[[ 13  -1   0   6   1  -1   1 -10   3  -1  -1   3]
 [  4   0   1   6   0  -1   0  -8  15   0  -2   1]
 [-13  -2  -2  -1  -4   8  -1   5  34  -1  -5  -5]
 [ 16   3   0 -65  -1  -1  -3  22 -75  -2   3   0]]
->
[[ 16 -13   4  13]
 [  3  -2   0  -1]
 [  0  -2   1   0]
 [-65  -1   6   6]
 [ -1  -4   0   1]
 [ -1   8  -1  -1]
 [ -3  -1   0   1]
 [ 22   5  -8 -10]
 [-75  34  15   3]
 [ -2  -1   0  -1]
 [  3  -5  -2  -1]
 [  0  -5   1   3]]

[[  4  -7 -47   5  -4  -3  14  47   1  17]
 [ 40 -56 -57  23  41  -7  56 -26 -55 -26]
 [ -4  39 -65  23 -31  40  13  -4 -10 -17]]
->
[[ -4  40   4]
 [ 39 -56  -7]
 [-65 -57 -47]
 [ 23  23   5]
 [-31  41  -4]
 [ 40  -7  -3]
 [ 13  56  14]
 [ -4 -26  47]
 [-10 -55   1]
 [-17 -26  17]]

[[-77 -68  48 -48 -72  39  40 -47  49  49]
 [ 58  53 -37  38  54 -31 -30  35 -38 -38]
 [ 22  19 -15  11  19 -11 -10   9 -16 -16]
 [ -1  -1   2  -4   0   1   1  -6   3   2]
 [ 38  38 -27  33  36 -21 -22  32 -27 -28]
 [-36 -34  23 -30 -34  21  20 -30  24  23]
 [-60 -53  40 -38 -53  31  30 -34  42  42]
 [ 51  43 -31  30  46 -27 -24  28 -33 -32]]
->
[[ 51 -60 -36  38  -1  22  58 -77]
 [ 43 -53 -34  38  -1  19  53 -68]
 [-31  40  23 -27   2 -15 -37  48]
 [ 30 -38 -30  33  -4  11  38 -48]
 [ 46 -53 -34  36   0  19  54 -72]
 [-27  31  21 -21   1 -11 -31  39]
 [-24  30  20 -22   1 -10 -30  40]
 [ 28 -34 -30  32  -6   9  35 -47]
 [-33  42  24 -27   3 -16 -38  49]
 [-32  42  23 -28   2 -16 -38  49]]

[[-69  30 -10]
 [ 38 -39 -30]]
->
[[ 38 -69]
 [-39  30]
 [-30 -10]]

[[ -7  51]
 [  0 -45]
 [-50 -23]
 [  6 -55]
 [ 52  21]
 [  4  24]
 [ 33 -21]
 [ -1 -48]
 [-63 -17]]
->
[[-63  -1  33   4  52   6 -50   0  -7]
 [-17 -48 -21  24  21 -55 -23 -45  51]]

[[-22  19  -2 -30 -22 -20 -21]
 [  2  63  29 -60 -39   2  -1]
 [ -2 -12  -8  36  42   0 -10]
 [  5 -24  20  20 -18   4   4]
 [ -2  -6 -13  -7  -3   5 -14]
 [ 33 -35  32  37  17  46  36]
 [ 22  28  -6 -18 -44  39  25]
 [ -6  29   8 -21 -19  -5 -23]
 [ -4 -17 -47  -2  15 -36 -22]
 [-15  40  26  -7 -16  -1 -12]
 [-26  33  15 -26 -22  -6  11]]
->
[[-26 -15  -4  -6  22  33  -2   5  -2   2 -22]
 [ 33  40 -17  29  28 -35  -6 -24 -12  63  19]
 [ 15  26 -47   8  -6  32 -13  20  -8  29  -2]
 [-26  -7  -2 -21 -18  37  -7  20  36 -60 -30]
 [-22 -16  15 -19 -44  17  -3 -18  42 -39 -22]
 [ -6  -1 -36  -5  39  46   5   4   0   2 -20]
 [ 11 -12 -22 -23  25  36 -14   4 -10  -1 -21]]

[[ -5  10  29 -16 -21  15 -61]
 [ -8  16   0 -18  -7 -47 -71]
 [ -4  14   0  19 -21   7 -24]
 [-21  24  18  39   9 -33 -27]]
->
[[-21  -4  -8  -5]
 [ 24  14  16  10]
 [ 18   0   0  29]
 [ 39  19 -18 -16]
 [  9 -21  -7 -21]
 [-33   7 -47  15]
 [-27 -24 -71 -61]]

[[-42 -58]
 [-41 -59]
 [-28 -12]
 [ 39  53]
 [-42 -58]
 [-43 -57]
 [-42 -58]
 [-43 -56]]
->
[[-43 -42 -43 -42  39 -28 -41 -42]
 [-56 -58 -57 -58  53 -12 -59 -58]]

[[ 31 -10  24  -6 -10 -12  15   5  -4  19  -2 -16 -16  33  21]
 [  3   2   5   0   2   3  -1  -4   0   1   0   4   5   2   5]
 [ 40 -19  31 -16 -19 -19  30  19 -14  25 -17 -26 -23  37  31]
 [-54  23 -48  19  23  25 -49 -35  18 -51   7  25  27 -57 -46]]
->
[[-54  40   3  31]
 [ 23 -19   2 -10]
 [-48  31   5  24]
 [ 19 -16   0  -6]
 [ 23 -19   2 -10]
 [ 25 -19   3 -12]
 [-49  30  -1  15]
 [-35  19  -4   5]
 [ 18 -14   0  -4]
 [-51  25   1  19]
 [  7 -17   0  -2]
 [ 25 -26   4 -16]
 [ 27 -23   5 -16]
 [-57  37   2  33]
 [-46  31   5  21]]
